[-19 -37   2  22   6   2 -28 -30 -17  -2 -16 -28 -13  89 -22  28   0  -2
 -38  12 -25   3  -3 -38  -4  -3 -11 -58 -15  15  -3  11  14]  6
[ 20  32  19 -24  22   8  40  -7  -6   9  13 -20   3   2 -12  -1   4  25
 -10  -1 -37  16   2  13 -11  -9   5   1  -2 -28  40 -13 -10]  4
[ -1 -20 -22   7 -28  31 -11  22  -6 -29  -1  -2 -40 -14 -31  20 -45 -33
  14  -9  39  37  12 -65   6 -13  37  17 -11  19  30  45 -58]  0
[-11  11 -32  29  -3  23  11 -35  -9  13  14 -35 -34 -13  16  23 -24 -18
 -18  34   2  -9  15 -68  -4  22 -18  28 -42  -4   1  41 -49]  5
[-62  24  14  35  29  -9 -30 -19  17  22  11  18  16  -6 -17 -27 -41  30
  21 -49  32 -34 -12  25 -28  13 -12   0 -20  22   5 -36  13]  10
[  4 -13  16  42 -11  16  20 -15   7  18  -1  22   1 -85  17 -43   5  38
  35 -10  -2  23 -22 -16 -25 -12  -8   7  13 -30 -24  21 -28]  4
[-23   7   1  14 -52   2   2  22 -20  -4   1  10 -30 -32 -34  26 -15   7
 -26  14 -11  23 -32 -28 -25 -17  15   0   2  23   5  66   7]  1
[-40  31 -12  14  -8 -11 -13 -29   9  38 -57   1  35 -10   4  -5   1 -22
 -10  45 -34   0 -57  67 -15   9 -55  -2 -41  16   9 -13  49]  4
[ 15 -16  14  16  57   7  14 -54 -20 -22  26 -44 -17  65   6  25  -3 -10
 -20  27 -35 -15  49 -25  46  15 -45   0  -1  -8  21 -30 -17]  5
[ 15 -34   1 -22 -13  11  -1 -16 -22 -50  -9 -32  15  14  17 -22   1 -12
  -5  10 -44  -2  24   5  45 -19 -49 -39  -3 -24  59  15 -17]  7
[ -4 -26  27  16  16 -17  10 -30 -41   8 -20 -30   3   2  35  10  23   0
  38  36 -27 -24  20  20  40  51 -36   6  53  38  27 -20  -4]  7
[ -7  30  33 -16 -54  12  51   9 -15 -21  12  15 -27   2   3  -2 -13  17
   2  -5  36  21  -8 -19 -21 -13   4  49 -17   1   5   7  -8]  2
[ 16 -22  -2  35  29   1   2 -44 -24  -2   0 -15   7  50  -3   1 -19 -13
  13  47  36 -19  12 -20   4   9  -9   0  13  39 -50 -13  33]  2
[  9 -16 -13  -4  24   0 -20  -8   0 -18  10 -11  11  38 -33  29 -41 -14
 -21   8  -8  26  -4 -34   7 -47  16 -12 -31  -7 -19   9  42]  3
[-36   2  21  -8 -13  17   1  -4  11  18 -45 -20  -4   2  51 -32  10 -17
  49  51 -18 -22  48   2  38   9 -28  13 -25 -36  51 -31 -42]  1
[ 15 -61  29  -2   5  14  64 -15   5  -1 -23 -32   7  -7  13 -20  -2  17
  63 -29  15   6  33 -28 -38  -2 -11   4 -11 -36  23 -32   4]  3
[ 21 -61 -10  20  10 -20   2 -33 -10  40 -53 -22   0 105 -18 -19 -16 -54
  25  38  -5  -8  -4 -15 -18  37  27 -13  22  23 -28 -35  43]  6
[-15 -36  13   0   6  25  35  20  -8   0   4  11  19 -36   2 -51 -15   7
  63  41  -7  20 -42  26 -10 -11   2   3 -11  16  12  17  36]  9
[-53   4  11  -2 -13  13   4  30  24 -24  21  17 -14 -35 -46  46 -10   4
 -21 -25  34  27 -19   4 -19 -41  14  21 -18  29  20   6  15]  9
[ 43  -6  -8  33  -7 -32   2 -21  14   4 -30  -2  13 -43  -7   1  -4  -5
   4 -30 -25  31 -16   1  -2 -10 -45  12  -6 -21 -10 -28  15]  10
[ 17   9 -32 -62  12   8  44 -16  -8  22  31  -6  -6  41 -17  24 -28  -1
 -13  26 -12 -17  10  -9 -10 -27  29  59 -16  25 -21  -5  16]  8
[-18   4   0  19   7 -13 -35  15  26  27 -38 -19 -13 -20  17  -4 -11  -2
 -26  60   4 -21  -3  -5 -13   2  22  25 -11  18 -46  -2  35]  9
[ 17 -24  -9 -18  37  28  16   4 -10  -8 -22 -20   9 -19  10 -60 -25  18
  51  60  -6 -11  -6   3 -15  -3   0  26 -25  20  -5   0  39]  0
[  5 -43  12  12  18   9  12 -30  -7   7  36  32   6  79  -1 -32 -31 -13
 114 -35  -3  44 -29  15   3   5  13  18 -50 -20  22 -20  -9]  5
[ -2 -29  32   1   3 -11  37  20  -7  11   2 -16 -25 -49 -27 -14 -51   7
   6  48 -38  -2  15  41 -20  10  -2  -8  34   7   0 -16  21]  10
[-56 -22  39  -1 -12  -8  46   6  12 -20  30  19 -29 -23 -12  25  -5  -9
  44  27 -19  29  41  35  -6   4  -9  58  32  22   7 -23  -1]  6
[ 13 -21 -17  -2 -17  23 -30 -10   2 -22 -29 -37   0  30 -11   3 -34 -34
   7  17 -14   6  31 -33   3 -18 -33 -22  26 -43  13  33 -34]  0
[ 33  -3 -14  14  22  17  -8 -21 -12   2  -2  -8  27  -7  -4 -42  -9  12
  22   9   5  -6 -12 -18   8 -19  -7   4 -16 -19 -27  -6   3]  2
[-14 -32  27   0  -6  -3  18  33  -5  -6 -50  -7   4  40 -16  -4 -21 -26
   3 -15  62 -11  -9  -9  -8  26   9 -12  34  27  49 -36  55]  10
[-60 -30 -15  -6   7   7  -5  -6   7 -35   1  -8 -13   1 -57  37 -17 -34
 -30  29 -59  27  18   1  31 -22 -27  30 -15  25  35  -7  11]  6
[ 10  -3  28  15 -13   5   8   2 -33   0 -22  -4  36  -5  -7 -43 -22 -38
  42  35  31 -10   0  30  10   5   1   9  23   7  19  -3  15]  2
[  5 -51 -13   9 -21 -17  -1 -34   9  16 -40  12   0  70  -8 -21  11 -10
  22 -14 -38  16 -38  -4 -15   6 -18   6  -8   1 -33 -28  41]  6
[-13 -20  17   9 -11   0  18 -54 -19 -46  -9  11 -16  19  16 -69 -34  13
 -17   8 -10  -3   2 -37  30 -21 -27  20 -50  14   6 -13   3]  7
[-24  17 -62 -21  20  30   0  11  30  -2  10 -17   7 -11 -13 -17  -2  10
 -29  18 -23 -41  -4   3 -24  -6 -42 -58 -11 -23   4   8   0]  1
[-18  42  31   1 -15 -16  -1 -30  -9 -18   9 -19   3  19  -1  12 -28  12
 -44  -2  -7 -28  26   3  -1 -15 -45  19   5   4  13   3  21]  10
[-26  -7 -35  13 -23 -10  -2  -6   9  16 -83 -23 -39  35  13 -21   2   2
 -63  31 -61 -18 -34 -38  -9  44 -44 -32 -39   4   4 -13  12]  1
[  8  59  12  43  15  -6 -32 -22 -32  -7  29 -28  -3  13  27 -53 -45 -17
 -40  27  13 -49  24 -12  -3  25  21 -11 -55   8  17  47 -35]  5
[-26  28   7  -3 -23  21  15  13   0   8 -37  -3   3 -10  -5 -12 -40 -32
  19  45  65  -3 -23  16 -47  -2  -8  -8 -23  20   9   5  17]  0
[-32 -19  21   1   9   8   5  21   9   2 -26  -7  -2   5   2  15 -13 -12
   7  15  24   4  -7  29  14   6 -35 -59 -22  12  45 -49  15]  10
[-51  15  29   6   6   4  47  -8  22 -19  24  22 -15  19 -10 -11 -35  -2
  27 -12 -18  44  -1   8   1  -5 -33  17  -4 -29  31 -36 -27]  9
[-25  14  -1   0  14   4   8 -33  24  -5  -9 -29  37  -3 -37  30 -18 -11
  42  10 -23  29  34  13 -41 -51 -39  14 -36 -57  38  -2  15]  1
[-17 -11   9  24   2 -22 -18  -7  -7   1  -9 -12  13  39  38  24 -32  14
  50  18 -79  58   8  -4 -23   6 -36 -20 -10 -61   1  52 -28]  8
[ -1 -13   3  -8  50  16   7 -26  -3  14  21   2  17 -38 -18 -31  -4  53
  23  -7   9 -27 -11  -5  -5 -26   7  16  20  -1 -27 -33  19]  7
[ 14 -18   4  20 -17  -8  17  10  -9 -16 -14  -2  -9 -22   3  43  -2 -21
 -18 -13  10  36  17 -33   3 -14  -8 -10   6  -3  17  15 -38]  8
[  4  45  25 -24 -15 -15  20   7   8 -12   1   9  -6  72 -18  16 -41 -14
 -38 -32  -2  40 -14 -32  -6 -28   3  -8  -9 -61   7 -26   7]  3
[ 39   6  46  19   3 -60   7   5   7 -16 -14  -3 -19  -8   7 -15 -21 -10
 -25  14 -55  15  25  65  19  14 -34 -21  12  -9   2 -64  12]  10
[ 15 -34  20  -1   8  13 -48  10  21   0 -14   4  54 -11  23 -63   7  27
  33 -36  17 -26 -12  27 -10 -48  -7 -60 -27 -52 -19 -13  31]  3
[ 27 -13   2   8  -3   0 -20  12 -18 -14  -5 -18   9 -11 -12 -16 -19  -7
 -22  -9 -15  -7   2  -6  29  -9 -10 -33  11  -2  32  12  -1]  10
[-30   2 -18  33 -32 -35  -2  53  28 -24 -29  22 -45 -59   3 -24 -30 -11
 -23  43 -72  34 -16  16 -20  35 -24 -16  12 -15 -11  21  -3]  1
[-29  15  11  57  50   5 -35 -17  -3 -28  13  -3   7   2 -15 -32 -22  33
 -40 -13  24 -32   5  -9  -3   4 -28 -55  -7  11 -21 -19  -8]  2
[ -5  12  -3 -21 -35 -17  23  21  10 -11  -3  22  -1  -6 -13 -30   5 -26
  -8  -6 -17  -8  -1  10  -2  13   9  70  60   3  -6  -8  21]  6
[ 15  28  38  -3 -44 -15   4  12 -23 -50  -8  -9 -34  16  28  23  22   2
 -90  17   2   1  23 -27  28  -7  10  26  13  36  23  39  10]  4
[-39   9  24   5  36 -17  13  16  21 -33  30  15  22 -18  16 -41 -26  44
  52 -26 -16  -6   8  66 -28  21 -41  11  -2   4  28 -25  42]  10
[-27 -74 -33 -16   5  11  -5   1  26  -7 -48 -28  -8  24  -1  23   2   6
 -11 -26 -33 -13  30 -38  -7   4 -27  12   8 -20  16 -12 -10]  8
[ 11 -33   2 -11 -10  21  34 -17  12 -36 -42 -12 -25  16 -13   4 -13 -10
 -18  21 -26  29   3 -33  12 -22 -78  -9  36 -41  -8 -33  -4]  0
[-34  66  36  14  15 -35 -47  27   5 -44  10   3   8  15  32 -38 -18  17
 -45 -34  18 -53  32  34  19  33 -10   5  -1  31  46 -16  15]  10
[  7 -53 -18 -26 -16   6  38 -10  15  14   5  -6 -22  -8   6 -54 -25  19
  28   2 -45 -34   3  36 -14  19 -35   0   4   3 -10 -30  10]  10
[ -1  -2  -6 -40 -16   6  16   4  -5 -29  19 -11 -42  45 -13  12 -13 -11
 -59 -12 -14 -10  12   5  30  -1  -9 -60 -13   5  44 -30 -44]  7
[ -2  17   2 -17 -40   6  62  -1  15 -23  27  -4 -24 -35 -18  32 -37  -3
 -42  20   2  21   5   3 -31 -37 -59 -18   4 -23  -7   7   9]  10
[-36  48  24  28   2 -38 -31 -21  -5  -1 -23  16   5  76  -1 -49 -22   2
 -24 -19 -60  11 -25  -4   1  27 -13   9 -10 -22   9 -19   3]  6
[-20   3  -3 -38 -34   9  71 -17  14  20  12   0 -30  41  -5  16 -32  10
  25 -16  -9  20 -20  16 -39   5 -39  -4 -47  -7  28 -35  -4]  10
[ 25 -48   1 -12 -29  -3  -6  11 -19 -13 -20 -18 -17   4 -24 -11  -2 -31
 -27  33  -9 -43  24  25  32  13   7  20  60  40 -15 -14  16]  2
[-21  10  10  32  26 -13  -8  13  27 -20 -21 -25 -12 -19  21  -1   2   9
 -24   8 -31  11  21  -5   2  20 -32 -12  -4 -19  19 -18 -19]  9
[  0 -33 -22 -18 -24  45  47 -16  15 -30 -13   0 -10 -40  -4 -44  -1  12
  39 -45  18  -7   4 -27 -17 -12 -45  35 -13  -2  29  -8 -35]  0
[  9 -13   6  31   5   3  -8 -27 -20 -37  17  23  -5  38  25 -72  -2  11
   6  -5  -4 -21   4 -26  38  -4 -16 -34 -23  20   2   5 -11]  1
[-16  -4  15  -5  20  18 -31  -6 -11  37  16  -2  20  28  -5 -42 -22   3
   7  41 -15 -47 -41  69 -11  -3 -13 -51 -19 -14 -16  -6  31]  5
[  8  13  12  10  41  18 -19  20   7   1  37 -21  -3 -23  37  -3  14  19
 -14  55  40 -39  24   6  14 -15  21 -40  -6  29 -30   6  -1]  9
[-20 -40  18 -31  10  13   8  -7   0 -31   9  26   1  31  43 -98   2  68
  44 -20 -55 -11 -32  33  19   0 -40 -28 -26 -24  12 -30  10]  7
[-32  25  -7 -22 -38  28  -3   4  -3 -25   0  17  13   3  15 -36 -14   7
  34 -10  -3   1 -39  38 -13  -9 -53  -8 -44   6  36  28 -10]  0
